Below are the code and all the weights of a small trained network. Each question names an input and a target symbol and asks about switching units off, where a switched-off unit gives its printed mean instead of its output.

import numpy as np


def w(rows, s, z=0):
    codes = np.array(rows[::2]) - 128.0
    scale = np.full(codes.shape[1], s)
    scale[-1] = z or s
    return codes * scale


def f(y):
    return y / 2 * (1 + np.tanh(0.7978845608 * (y + 0.044715 * y**3)))


def softmax(a):
    e = np.exp(a - a.max(-1, keepdims=True))
    return e / e.sum(-1, keepdims=True)


def log_softmax(a):
    a = a - a.max(-1, keepdims=True)
    return a - np.log(np.exp(a).sum(-1, keepdims=True))


def net(x, mask):
    ids = ['ΔΛΞΨαβγεθμπτφω'.index(c) for c in x.split()]
    T = len(ids)
    res = E[ids] + P[:T]
    u = 0
    for l in range(2):
        r = res
        for j in range(3):
            rows = slice(4 * j, 4 * j + 4)
            q, k, v = (r @ M[l][rows].T for M in (Q, K, V))
            z = softmax(np.where(np.tri(T) > 0, q @ k.T / 4**0.5, -1e9)) @ v
            o = O[l][rows]
            res = res + np.where(mask[u + j], z, o[:, -1]) @ o[:, :-1]
        u += 3
        y = f(res @ A[l][:, :-1].T + A[l][:, -1])
        res = res + np.where(mask[u : u + 4], y, B[l][:, -1]) @ B[l][:, :-1]
        u += 4
    return log_softmax(res[-1] @ U[:, :-1].T + U[:, -1])


Q, K, V, O, A, B = {}, {}, {}, {}, {}, {}
E = w([
[110,99,94],'Δ',
[171,160,144],'Λ',
[139,177,123],'Ξ',
[150,165,135],'Ψ',
[186,255,118],'α',
[168,102,185],'β',
[120,95,96],'γ',
[106,102,94],'ε',
[91,134,170],'θ',
[147,172,133],'μ',
[66,132,81],'π',
[129,191,130],'τ',
[84,122,175],'φ',
[156,251,43],'ω',
],0.029)
P = w([
[239,52,124],'0',
[207,50,113],'1',
[177,49,111],'2',
[132,56,128],'3',
[95,60,159],'4',
[51,65,183],'5',
[17,60,208],'6',
[1,48,251],'7',
],0.007)
Q[0] = w([
[205,193,116],'0.h1',
[92,119,78],'0.h1',
[157,107,103],'0.h1',
[252,188,109],'0.h1',
[100,166,107],'0.h2',
[158,148,131],'0.h2',
[86,140,154],'0.h2',
[185,139,75],'0.h2',
[155,15,169],'0.h3',
[187,203,157],'0.h3',
[62,7,150],'0.h3',
[158,229,166],'0.h3',
],0.014)
K[0] = w([
[186,181,113],'0.h1',
[135,67,155],'0.h1',
[143,149,132],'0.h1',
[252,201,91],'0.h1',
[65,139,80],'0.h2',
[153,100,118],'0.h2',
[104,134,139],'0.h2',
[155,109,108],'0.h2',
[81,22,191],'0.h3',
[202,130,159],'0.h3',
[39,111,150],'0.h3',
[205,165,170],'0.h3',
],0.016)
V[0] = w([
[158,133,202],'0.h1',
[127,130,129],'0.h1',
[128,128,128],'0.h1',
[188,2,54],'0.h1',
[128,128,128],'0.h2',
[137,193,135],'0.h2',
[110,177,136],'0.h2',
[202,85,57],'0.h2',
[128,128,128],'0.h3',
[84,187,161],'0.h3',
[253,98,113],'0.h3',
[131,125,126],'0.h3',
],0.0057)
O[0] = w([
[167,102,73,112],'0.h1',
[128,129,128,129],'0.h1',
[128,128,128,128],'0.h1',
[184,126,203,58],'0.h1',
[128,128,128,128],'0.h2',
[119,69,140,89],'0.h2',
[89,135,100,128],'0.h2',
[138,144,250,71],'0.h2',
[128,128,128,128],'0.h3',
[128,169,74,163],'0.h3',
[101,248,254,4],'0.h3',
[128,126,128,126],'0.h3',
],0.0036,0.0027)
A[0] = w([
[40,175,133,219],'0.n1',
[223,3,231,2],'0.n2',
[14,104,119,214],'0.n3',
[229,30,34,221],'0.n4',
],0.0055,0.01)
B[0] = w([
[160,106,124,233],'0.n1',
[111,254,64,124],'0.n2',
[196,61,138,255],'0.n3',
[186,127,118,202],'0.n4',
],0.015,0.0099)
Q[1] = w([
[96,223,133],'1.h1',
[156,124,109],'1.h1',
[248,91,181],'1.h1',
[104,140,115],'1.h1',
[209,106,106],'1.h2',
[97,139,96],'1.h2',
[100,154,91],'1.h2',
[105,120,146],'1.h2',
[63,141,104],'1.h3',
[127,138,181],'1.h3',
[168,154,152],'1.h3',
[64,162,180],'1.h3',
],0.018)
K[1] = w([
[140,194,85],'1.h1',
[95,110,123],'1.h1',
[114,18,126],'1.h1',
[143,187,162],'1.h1',
[53,131,110],'1.h2',
[179,137,138],'1.h2',
[194,139,152],'1.h2',
[167,124,120],'1.h2',
[111,149,180],'1.h3',
[165,111,174],'1.h3',
[195,122,137],'1.h3',
[125,121,252],'1.h3',
],0.022)
V[1] = w([
[139,94,121],'1.h1',
[118,144,6],'1.h1',
[138,131,107],'1.h1',
[122,154,149],'1.h1',
[134,82,107],'1.h2',
[158,121,175],'1.h2',
[128,128,130],'1.h2',
[115,147,122],'1.h2',
[126,140,87],'1.h3',
[137,128,154],'1.h3',
[178,128,117],'1.h3',
[132,140,116],'1.h3',
],0.019)
O[1] = w([
[118,236,88,248],'1.h1',
[253,154,184,95],'1.h1',
[131,140,144,144],'1.h1',
[110,7,125,37],'1.h1',
[120,117,54,224],'1.h2',
[26,142,128,186],'1.h2',
[130,129,130,128],'1.h2',
[188,99,166,72],'1.h2',
[190,84,168,144],'1.h3',
[108,127,111,118],'1.h3',
[85,121,199,255],'1.h3',
[133,106,120,124],'1.h3',
],0.0069,0.018)
A[1] = w([
[186,214,215,129],'1.n1',
[1,215,251,21],'1.n2',
[232,102,49,2],'1.n3',
[56,59,204,49],'1.n4',
],0.0075,0.0069)
B[1] = w([
[108,71,151,254],'1.n1',
[187,74,73,242],'1.n2',
[121,82,150,184],'1.n3',
[248,134,31,147],'1.n4',
],0.011,0.0079)
U = w([
[77,112,202,217],'Δ',
[138,38,143,84],'Λ',
[130,160,129,129],'Ξ',
[146,250,159,127],'Ψ',
[107,139,148,126],'α',
[121,237,65,2],'β',
[127,149,129,101],'γ',
[101,126,166,156],'ε',
[149,112,132,128],'θ',
[116,122,144,135],'μ',
[220,141,56,97],'π',
[90,181,144,169],'τ',
[68,44,124,167],'φ',
[125,125,131,80],'ω',
],0.013,0.0098)

Each question gives the input, a string of symbols that net reads in full, and the target symbol t.
The units are the heads (4 rows each of Q, K, V and O) and the neurons (one row each of A and B). Each row of codes is followed by its name. A weight is (code - 128) times the scale printed after its matrix; where a second scale follows, it is the last column's (O, A, B and U).
mask holds one flag per unit, layer by layer, with each layer's heads first. A switched-off unit (its flag False) gives its mean, the last column of its rows in O or B, instead of its output. The means were averaged over made-up inputs and are rounded, as every weight is.
A unit's drop is (log p(t) with every unit on - log p(t) with that unit switched off) / (log p(t) with every unit on - log p(t) with every unit switched off).
The circuit of an input: a set's keep is (log p(t) with only the set's units on - log p(t) with every unit switched off) / (log p(t) with every unit on - log p(t) with every unit switched off). Starting from the 12 units with the biggest drops (on a tie, the unit counted first), units are removed one at a time, each time the one whose removal leaves the highest keep (on an exact tie, the one counted first), for as long as the keep stays at least 0.8.
circuit, biggest first: the units of the circuit, biggest drop first
most important unit: the unit with the biggest drop
k most important neurons: the k neurons with the biggest drops, biggest first
which heads matter: for each layer, one digit per head in row order, 1 if its drop is at least 0.15 and else 0, layers parted by /
input φ θ π τ π Ψ φ μ, target β: circuit, biggest first	1.h1, 0.n3, 1.n1, 0.h3
input α φ π φ Λ π φ ω, target Δ: which heads matter	001 / 110
input α φ ω Λ ω π β, target Ψ: circuit, biggest first	0.n3, 1.h1
input φ Ξ φ π π Ψ φ Ψ, target β: most important unit	1.h1
input Ξ φ τ π Λ π Δ, target π: circuit, biggest first	1.h1, 0.h3
input π π π π π Ψ Δ, target π: 2 most important neurons	1.n1, 0.n4
input Λ π π β Ξ π γ, target π: which heads matter	101 / 100
input π φ ε, target φ: circuit, biggest first	1.h1, 0.n4
input Λ μ π Λ Δ θ, target φ: circuit, biggest first	0.n3, 1.h1, 0.n4
input π π φ τ, target β: 2 most important neurons	0.n2, 1.n1
input π φ τ β Ξ π ε α, target Δ: circuit, biggest first	0.n3, 1.h1, 0.n4
input Λ φ τ, target β: which heads matter	000 / 101
input φ ω ε, target Λ: 4 most important neurons	0.n3, 0.n4, 1.n3, 0.n2
input Λ φ Ξ φ ω π, target Λ: circuit, biggest first	0.n3, 1.h3
input Ψ μ φ Ξ π π, target π: 2 most important neurons	0.n3, 0.n1
input α Ψ Ψ β μ Λ θ, target φ: circuit, biggest first	1.h1
input π Ξ α β γ Δ ω, target Λ: circuit, biggest first	1.h1, 0.n3, 1.h2, 1.n1
input π π β φ π π Ξ, target Ψ: which heads matter	001 / 110
input τ π φ γ π Λ Λ ω, target Λ: which heads matter	000 / 100
input φ ε θ π ε τ π Ψ, target Ψ: circuit, biggest first	1.h1
input π Λ θ α π Ψ, target Ψ: circuit, biggest first	1.h1, 0.n3
input Δ φ Δ Δ π β, target Ψ: circuit, biggest first	1.h1, 0.n2
input Λ π π π φ Ψ, target β: which heads matter	100 / 110
input ω γ μ ω π π, target Λ: 4 most important neurons	0.n3, 0.n4, 1.n3, 1.n1
input μ π π, target π: which heads matter	000 / 110
input π φ α π π μ, target Ψ: circuit, biggest first	1.h1, 0.n3
